Below are the code and all the weights of a small trained network. Each question names an input and a target symbol and asks about switching units off, where a switched-off unit gives its printed mean instead of its output.

import numpy as np


def w(rows, s, z=0):
    codes = np.array(rows[::2]) - 128.0
    scale = np.full(codes.shape[1], s)
    scale[-1] = z or s
    return codes * scale


def f(y):
    return y / 2 * (1 + np.tanh(0.7978845608 * (y + 0.044715 * y**3)))


def softmax(a):
    e = np.exp(a - a.max(-1, keepdims=True))
    return e / e.sum(-1, keepdims=True)


def log_softmax(a):
    a = a - a.max(-1, keepdims=True)
    return a - np.log(np.exp(a).sum(-1, keepdims=True))


def net(x, mask):
    ids = ['αβγδεζθλμπστφψω'.index(c) for c in x.split()]
    T = len(ids)
    res = E[ids] + P[:T]
    u = 0
    for l in range(2):
        r = res
        for j in range(2):
            rows = slice(3 * j, 3 * j + 3)
            q, k, v = (r @ M[l][rows].T for M in (Q, K, V))
            z = softmax(np.where(np.tri(T) > 0, q @ k.T / 3**0.5, -1e9)) @ v
            o = O[l][rows]
            res = res + np.where(mask[u + j], z, o[:, -1]) @ o[:, :-1]
        u += 2
        y = f(res @ A[l][:, :-1].T + A[l][:, -1])
        res = res + np.where(mask[u : u + 4], y, B[l][:, -1]) @ B[l][:, :-1]
        u += 4
    return log_softmax(res[-1] @ U[:, :-1].T + U[:, -1])


Q, K, V, O, A, B = {}, {}, {}, {}, {}, {}
E = w([
[145,169,196,224,197,198,155,105,96,231,137],'α',
[159,202,94,61,177,158,141,110,172,117,213],'β',
[162,202,178,137,177,220,168,179,212,214,175],'γ',
[183,201,121,128,194,115,195,199,66,168,147],'δ',
[72,206,220,208,125,173,212,224,102,171,171],'ε',
[69,201,45,102,99,82,164,83,75,62,180],'ζ',
[85,173,171,203,95,223,100,40,180,151,139],'θ',
[115,176,96,212,120,113,161,84,22,147,108],'λ',
[180,62,95,210,170,85,64,180,188,106,183],'μ',
[171,71,209,96,103,65,69,117,105,192,225],'π',
[212,214,119,135,150,160,101,55,164,169,92],'σ',
[72,217,125,148,108,106,200,203,80,101,173],'τ',
[227,58,193,108,107,171,189,132,128,54,113],'φ',
[155,105,75,111,70,245,2,229,58,164,129],'ψ',
[112,191,86,133,75,104,119,23,151,104,127],'ω',
],0.0043)
P = w([
[96,87,135,135,148,120,135,130,122,160,96],'0',
[105,174,146,155,200,155,138,98,102,114,179],'1',
[126,167,143,163,167,153,130,86,107,112,186],'2',
[143,167,125,157,151,160,128,117,106,100,192],'3',
[159,159,123,154,125,149,117,106,113,96,195],'4',
[170,150,111,148,114,142,125,127,116,99,192],'5',
[190,142,121,134,112,149,114,137,132,96,193],'6',
[208,138,116,133,79,140,109,121,138,99,180],'7',
[224,132,119,134,70,138,115,140,135,113,179],'8',
[246,125,120,143,63,136,117,150,129,118,182],'9',
[249,114,119,143,50,132,120,147,143,122,173],'10',
[255,106,118,145,18,118,123,162,155,118,179],'11',
],0.0049)
Q[0] = w([
[100,76,143,39,192,112,126,135,150,157,55],'L0H0',
[28,76,146,99,186,130,109,140,110,110,73],'L0H0',
[203,185,155,142,167,180,252,50,131,63,125],'L0H0',
[86,205,126,164,198,95,106,96,121,147,201],'L0H1',
[202,124,127,169,94,153,105,147,119,87,201],'L0H1',
[213,247,135,173,84,103,193,75,158,172,222],'L0H1',
],0.026)
K[0] = w([
[114,212,108,105,156,152,111,124,100,130,190],'L0H0',
[132,224,118,168,121,142,160,107,139,134,136],'L0H0',
[247,112,159,172,76,183,108,146,102,62,218],'L0H0',
[223,148,136,156,110,129,80,136,139,100,215],'L0H1',
[136,77,108,137,102,73,122,166,171,177,82],'L0H1',
[175,5,156,128,106,131,71,147,95,97,167],'L0H1',
],0.027)
V[0] = w([
[59,70,170,123,82,206,149,123,132,66,137],'L0H0',
[121,191,90,85,117,131,71,155,202,156,231],'L0H0',
[204,83,131,83,138,173,176,118,112,56,144],'L0H0',
[162,149,131,161,134,129,202,111,202,74,122],'L0H1',
[136,156,59,139,131,223,167,155,143,107,7],'L0H1',
[123,78,46,243,189,110,76,165,198,88,128],'L0H1',
],0.015)
O[0] = w([
[63,135,159,102,69,174,153,90,136,139,188,160],'L0H0',
[171,97,121,125,106,78,68,179,213,78,171,99],'L0H0',
[187,119,115,43,129,185,191,97,99,116,160,254],'L0H0',
[121,146,109,123,152,166,202,106,179,94,117,138],'L0H1',
[136,224,96,28,127,117,159,142,185,194,88,71],'L0H1',
[118,122,2,200,124,136,167,119,185,214,167,156],'L0H1',
],0.0087,0.0062)
A[0] = w([
[76,121,136,53,116,55,81,142,161,127,108,8],'L0N0',
[86,65,156,24,154,62,122,196,168,131,102,49],'L0N1',
[29,56,79,60,123,87,124,123,170,85,89,35],'L0N2',
[77,134,93,32,79,113,57,110,255,82,57,3],'L0N3',
],0.0097,0.0042)
B[0] = w([
[179,130,87,176,103,94,164,99,105,172,168,51],'L0N0',
[76,1,173,151,160,182,146,121,97,112,141,30],'L0N1',
[122,14,59,119,58,133,181,174,131,73,21,2],'L0N2',
[108,104,95,201,159,186,160,73,100,192,136,70],'L0N3',
],0.0043,0.00078)
Q[1] = w([
[213,194,119,168,110,194,126,141,69,146,232],'L1H0',
[75,187,117,136,155,77,159,86,129,56,106],'L1H0',
[158,156,135,139,117,160,71,66,135,116,165],'L1H0',
[117,212,164,110,127,125,31,178,145,204,68],'L1H1',
[172,46,127,99,228,73,171,84,132,112,73],'L1H1',
[56,53,199,109,115,120,203,155,254,111,67],'L1H1',
],0.019)
K[1] = w([
[86,26,134,83,70,74,169,187,134,142,10],'L1H0',
[142,169,63,172,38,139,116,133,87,64,160],'L1H0',
[100,81,113,122,94,100,124,67,183,138,77],'L1H0',
[205,223,96,171,147,244,46,139,92,81,171],'L1H1',
[204,125,154,128,213,33,197,32,157,140,103],'L1H1',
[82,162,208,147,196,52,231,59,203,64,253],'L1H1',
],0.017)
V[1] = w([
[152,134,213,196,133,200,94,84,168,225,76],'L1H0',
[193,67,189,103,200,198,141,238,152,198,176],'L1H0',
[72,182,152,173,128,107,209,252,69,121,151],'L1H0',
[50,108,101,123,55,181,104,156,98,143,175],'L1H1',
[107,63,158,138,130,42,210,96,117,174,133],'L1H1',
[150,97,47,111,139,141,97,132,35,157,66],'L1H1',
],0.016)
O[1] = w([
[155,219,215,198,127,139,99,47,174,183,171,254],'L1H0',
[184,84,178,96,165,152,104,190,124,227,255,134],'L1H0',
[106,142,165,112,117,13,230,228,100,144,146,209],'L1H0',
[72,137,107,122,19,114,119,123,101,117,207,159],'L1H1',
[144,60,132,164,169,126,212,77,127,92,174,153],'L1H1',
[155,188,54,135,171,115,112,138,29,119,135,213],'L1H1',
],0.0084,0.0061)
A[1] = w([
[77,67,64,80,110,93,212,224,106,70,72,154],'L1N0',
[14,8,68,47,185,252,40,190,122,171,110,251],'L1N1',
[86,113,58,144,76,193,127,124,140,2,29,255],'L1N2',
[56,68,106,60,155,106,12,98,78,217,3,32],'L1N3',
],0.009,0.0015)
B[1] = w([
[91,163,124,148,173,254,91,179,170,83,156,254],'L1N0',
[124,235,142,158,138,51,166,91,131,88,210,193],'L1N1',
[128,73,150,51,182,50,102,90,128,206,195,227],'L1N2',
[117,168,123,137,146,130,76,106,122,128,125,141],'L1N3',
],0.0078,0.0071)
U = w([
[69,160,163,164,184,128,122,119,112,165,151,254],'α',
[192,149,116,102,128,100,117,128,177,64,173,170],'β',
[201,86,158,77,98,147,107,167,215,155,130,122],'γ',
[201,104,109,87,173,88,147,209,103,132,87,115],'δ',
[71,109,185,119,91,59,172,186,151,153,110,71],'ε',
[63,102,96,94,182,144,92,141,127,101,134,68],'ζ',
[71,131,152,154,58,149,103,85,198,109,92,78],'θ',
[91,158,85,163,122,75,177,121,85,91,54,102],'λ',
[128,84,3,220,123,128,146,118,180,185,162,95],'μ',
[136,49,186,189,120,114,58,124,58,56,151,88],'π',
[172,157,123,144,167,172,73,117,158,118,38,117],'σ',
[84,120,127,145,102,158,152,201,146,68,77,120],'τ',
[138,132,142,56,111,211,208,75,80,139,146,127],'φ',
[119,178,86,109,65,118,64,171,88,165,129,98],'ψ',
[98,81,116,81,130,49,105,77,136,151,82,117],'ω',
],0.0043,0.008)

Each question gives the input, a string of symbols that net reads in full, and the target symbol t.
The units are the heads (3 rows each of Q, K, V and O) and the neurons (one row each of A and B). Each row of codes is followed by its name. A weight is (code - 128) times the scale printed after its matrix; where a second scale follows, it is the last column's (O, A, B and U).
mask holds one flag per unit, layer by layer, with each layer's heads first. A switched-off unit (its flag False) gives its mean, the last column of its rows in O or B, instead of its output. The means were averaged over made-up inputs and are rounded, as every weight is.
A unit's drop is (log p(t) with every unit on - log p(t) with that unit switched off) / (log p(t) with every unit on - log p(t) with every unit switched off).
The circuit of an input: a set's keep is (log p(t) with only the set's units on - log p(t) with every unit switched off) / (log p(t) with every unit on - log p(t) with every unit switched off). Starting from all 12 units, units are removed one at a time, each time the one whose removal leaves the highest keep (on an exact tie, the one counted first), for as long as the keep stays at least 0.8.
units of the circuit, in order: the units of the circuit, biggest drop first
top k neurons: the k neurons with the biggest drops, biggest first
which heads matter: for each layer, one digit per head in row order, 1 if its drop is at least 0.15 and else 0, layers parted by /
input ζ μ π φ β, target ζ: which heads matter => 00 / 10
input γ λ μ σ φ, target γ: units of the circuit, in order => (L1H1 L1H0 L0H1)
input λ ω ζ β, target λ: which heads matter => 10 / 11
input ω ω β τ π ζ ζ β θ, target ω: top 2 neurons => (L1N2 L1N0)
input ζ α τ σ λ φ ε ω σ σ ζ, target ζ: which heads matter => 00 / 10
input ψ β ζ γ, target ψ: which heads matter => 01 / 01
input δ β μ β β σ σ φ α φ σ, target δ: which heads matter => 10 / 11
input φ α ω φ ζ φ σ α, target φ: units of the circuit, in order => (L0H0 L1H1)
input φ ω ζ, target φ: which heads matter => 10 / 00
input δ θ π γ β ζ, target π: units of the circuit, in order => (L0H1)
input ψ φ δ π φ δ ε δ ω δ σ, target ψ: units of the circuit, in order => (L1H1 L0H1)
input φ φ π γ σ ψ β λ φ β, target φ: units of the circuit, in order => (L0H0 L1H1)
input δ α ψ δ ε φ τ φ β φ ω φ, target δ: units of the circuit, in order => (L1H1 L0H0 L1H0 L0H1)
input α β τ ζ μ σ ω λ β, target μ: which heads matter => 01 / 00
input δ δ φ μ φ τ δ μ β δ π τ, target δ: units of the circuit, in order => (L1H1 L0H0 L1H0)
input γ μ ω β σ τ φ ω φ δ, target γ: top neuron => (L1N1)
input σ τ τ, target τ: which heads matter => 11 / 10
input ζ τ δ τ, target ζ: top 3 neurons => (L1N0 L1N2 L0N2)
input ω ζ σ β γ σ ε τ φ ω, target ω: which heads matter => 10 / 10
input γ ω ζ α ω δ ζ γ, target γ: which heads matter => 10 / 11
input φ σ λ α δ λ ω γ, target φ: which heads matter => 10 / 00
input ω τ α σ δ δ β, target ω: top 2 neurons => (L1N2 L1N0)
input π φ σ, target π: which heads matter => 01 / 00
input ω φ φ α α α ε φ β α σ σ, target ω: top 2 neurons => (L1N2 L1N0)
input β ε α ε σ δ λ β β, target β: units of the circuit, in order => (L1N1 L1H0 L0H0)
input γ π ζ ω σ λ σ β φ δ θ σ, target γ: top neuron => (L1N1)
